Below is a small trained network, with its code and all its weights. Each question gives an input and a class and asks what happens when units are switched off, that is, made to give their printed mean instead of their output.

import numpy as np


def w(rows, s, z=0):
    codes = np.array(rows[::2]) - 128.0
    scale = np.full(codes.shape[1], s)
    scale[-1] = z or s
    return codes * scale


def norm(h):
    return h / np.sqrt((h * h).mean(-1, keepdims=True) + 1e-5)


def f(y):
    return np.maximum(y, 0)


def log_softmax(a):
    a = a - a.max(-1, keepdims=True)
    return a - np.log(np.exp(a).sum(-1, keepdims=True))


def net(x, mask):
    res = np.array(x, float).reshape(1, 4) / 4 @ E
    u = 0
    for l in range(3):
        y = f(norm(res) @ A[l][:, :-1].T + A[l][:, -1])
        res = res + np.where(mask[u : u + 8], y, B[l][:, -1]) @ B[l][:, :-1]
        u += 8
    return log_softmax(norm(res)[-1] @ U[:, :-1].T + U[:, -1])


A, B = {}, {}
E = w([
[109,110,63,254,164,191],'x0',
[31,85,42,57,216,70],'x1',
[132,174,79,164,224,48],'x2',
[185,172,25,116,168,103],'x3',
],0.0044)
A[0] = w([
[179,220,69,119,98,169,117],'0.n1',
[230,176,159,196,139,157,23],'0.n2',
[184,119,198,132,125,92,12],'0.n3',
[108,119,134,214,135,182,17],'0.n4',
[138,188,203,114,126,86,4],'0.n5',
[93,106,146,2,91,182,153],'0.n6',
[85,58,90,79,111,80,145],'0.n7',
[174,192,97,140,171,131,94],'0.n8',
],0.007,0.0029)
B[0] = w([
[150,96,115,136,107,89,209],'0.n1',
[95,109,133,81,130,141,222],'0.n2',
[115,140,157,136,144,166,171],'0.n3',
[120,88,143,156,138,149,186],'0.n4',
[111,156,254,91,167,142,175],'0.n5',
[93,87,107,91,113,77,253],'0.n6',
[115,106,131,85,138,126,222],'0.n7',
[142,79,153,123,171,82,187],'0.n8',
],0.0096,0.0043)
A[1] = w([
[159,160,67,101,185,154,71],'1.n1',
[135,123,146,186,140,138,2],'1.n2',
[105,141,163,70,152,143,86],'1.n3',
[111,134,170,146,179,118,170],'1.n4',
[202,199,96,135,126,84,40],'1.n5',
[90,108,136,247,145,158,54],'1.n6',
[124,170,204,138,127,119,94],'1.n7',
[78,113,130,127,121,113,130],'1.n8',
],0.011,0.005)
B[1] = w([
[157,206,208,117,105,178,172],'1.n1',
[83,108,62,1,176,192,149],'1.n2',
[128,116,126,92,98,80,245],'1.n3',
[151,159,122,98,84,207,254],'1.n4',
[192,74,215,181,160,99,147],'1.n5',
[130,51,144,123,146,155,251],'1.n6',
[218,238,101,51,84,168,225],'1.n7',
[174,173,188,60,116,178,230],'1.n8',
],0.0081,0.0037)
A[2] = w([
[220,111,174,153,93,91,194],'2.n1',
[76,105,29,83,75,94,56],'2.n2',
[96,220,97,104,217,156,53],'2.n3',
[200,143,103,178,157,47,25],'2.n4',
[140,84,114,213,176,120,145],'2.n5',
[135,63,177,208,81,237,113],'2.n6',
[152,105,134,55,2,204,141],'2.n7',
[197,94,134,62,162,99,250],'2.n8',
],0.0089,0.0025)
B[2] = w([
[62,225,171,213,135,125,175],'2.n1',
[163,115,143,180,42,64,159],'2.n2',
[67,191,42,161,128,102,148],'2.n3',
[104,116,174,176,61,171,142],'2.n4',
[164,82,177,52,93,128,154],'2.n5',
[145,142,127,116,206,27,192],'2.n6',
[160,153,72,137,151,83,248],'2.n7',
[89,75,132,188,116,255,229],'2.n8',
],0.0077,0.011)
U = w([
[29,161,27,143,152,202,103],'0',
[150,114,57,192,36,75,33],'1',
[69,43,116,14,33,103,123],'2',
[160,250,168,82,55,171,232],'3',
[151,33,134,121,223,118,254],'4',
[161,211,143,171,160,9,31],'5',
[107,132,215,234,122,209,81],'6',
],0.016,0.0026)

Each question gives the input, the list of numbers given to net, and the class t.
The units are the neurons (one row each of A and B). Each row of codes is followed by its name. A weight is (code - 128) times the scale printed after its matrix; where a second scale follows, it is the last column's (A, B and U).
mask holds one flag per neuron, layer by layer. A switched-off neuron (its flag False) gives its mean, the last column of its row in B, instead of its output. The means were averaged over made-up inputs and are rounded, as every weight is.
A unit's drop is (log p(t) with every unit on - log p(t) with that unit switched off) / (log p(t) with every unit on - log p(t) with every unit switched off).
The circuit of an input: a set's keep is (log p(t) with only the set's units on - log p(t) with every unit switched off) / (log p(t) with every unit on - log p(t) with every unit switched off). Starting from the 12 units with the biggest drops (on a tie, the unit counted first), units are removed one at a time, each time the one whose removal leaves the highest keep (on an exact tie, the one counted first), for as long as the keep stays at least 0.8.
circuit, biggest first: the units of the circuit, biggest drop first
unit that matters most: the unit with the biggest drop
top k neurons: the k neurons with the biggest drops, biggest first
top k neurons in layer l: the k neurons of layer l with the biggest drops, biggest first
drop of u: that unit's drop, to one decimal
input [7,0,7,3], class 4: unit that matters most : 1.n6
input [-3,-3,-5,8], class 1: top 2 neurons : 0.n6; 0.n2
input [8,-1,8,5], class 6: top 2 neurons : 2.n4; 1.n1
input [0,-8,-8,-6], class 5: circuit, biggest first : 2.n6; 2.n7; 2.n8
input [-2,3,2,1], class 0: top 3 neurons in layer 1 : 1.n1; 1.n6; 1.n8
input [5,-7,-3,6], class 4: circuit, biggest first : 0.n4; 2.n6; 1.n6
input [7,-6,-8,3], class 4: circuit, biggest first : 1.n6; 2.n6
input [7,8,-6,-1], class 2: top 2 neurons : 0.n7; 2.n2
input [-6,5,8,8], class 6: top 3 neurons in layer 2 : 2.n8; 2.n4; 2.n7
input [2,-7,-3,8], class 6: top 2 neurons : 0.n1; 2.n1
input [2,-1,-7,2], class 1: top 3 neurons : 0.n6; 0.n5; 1.n1
input [4,-7,-3,7], class 5: top 3 neurons : 2.n6; 0.n2; 2.n1
input [-2,-5,-5,7], class 1: top 3 neurons : 0.n2; 2.n7; 0.n5
input [-4,-7,-3,8], class 6: unit that matters most : 0.n1
input [-7,6,8,-2], class 2: top 4 neurons in layer 2 : 2.n1; 2.n7; 2.n2; 2.n6
input [-7,4,7,1], class 2: top 4 neurons : 2.n1; 0.n7; 1.n3; 2.n7
input [2,-6,7,-6], class 3: top 2 neurons in layer 1 : 1.n7; 1.n4
input [2,-3,-8,-7], class 5: drop of 2.n6 : 0.2
input [6,3,-5,6], class 4: drop of 0.n6 : 0.3
input [5,2,7,7], class 6: unit that matters most : 1.n5
input [8,1,-8,-6], class 4: drop of 2.n6 : 0.1
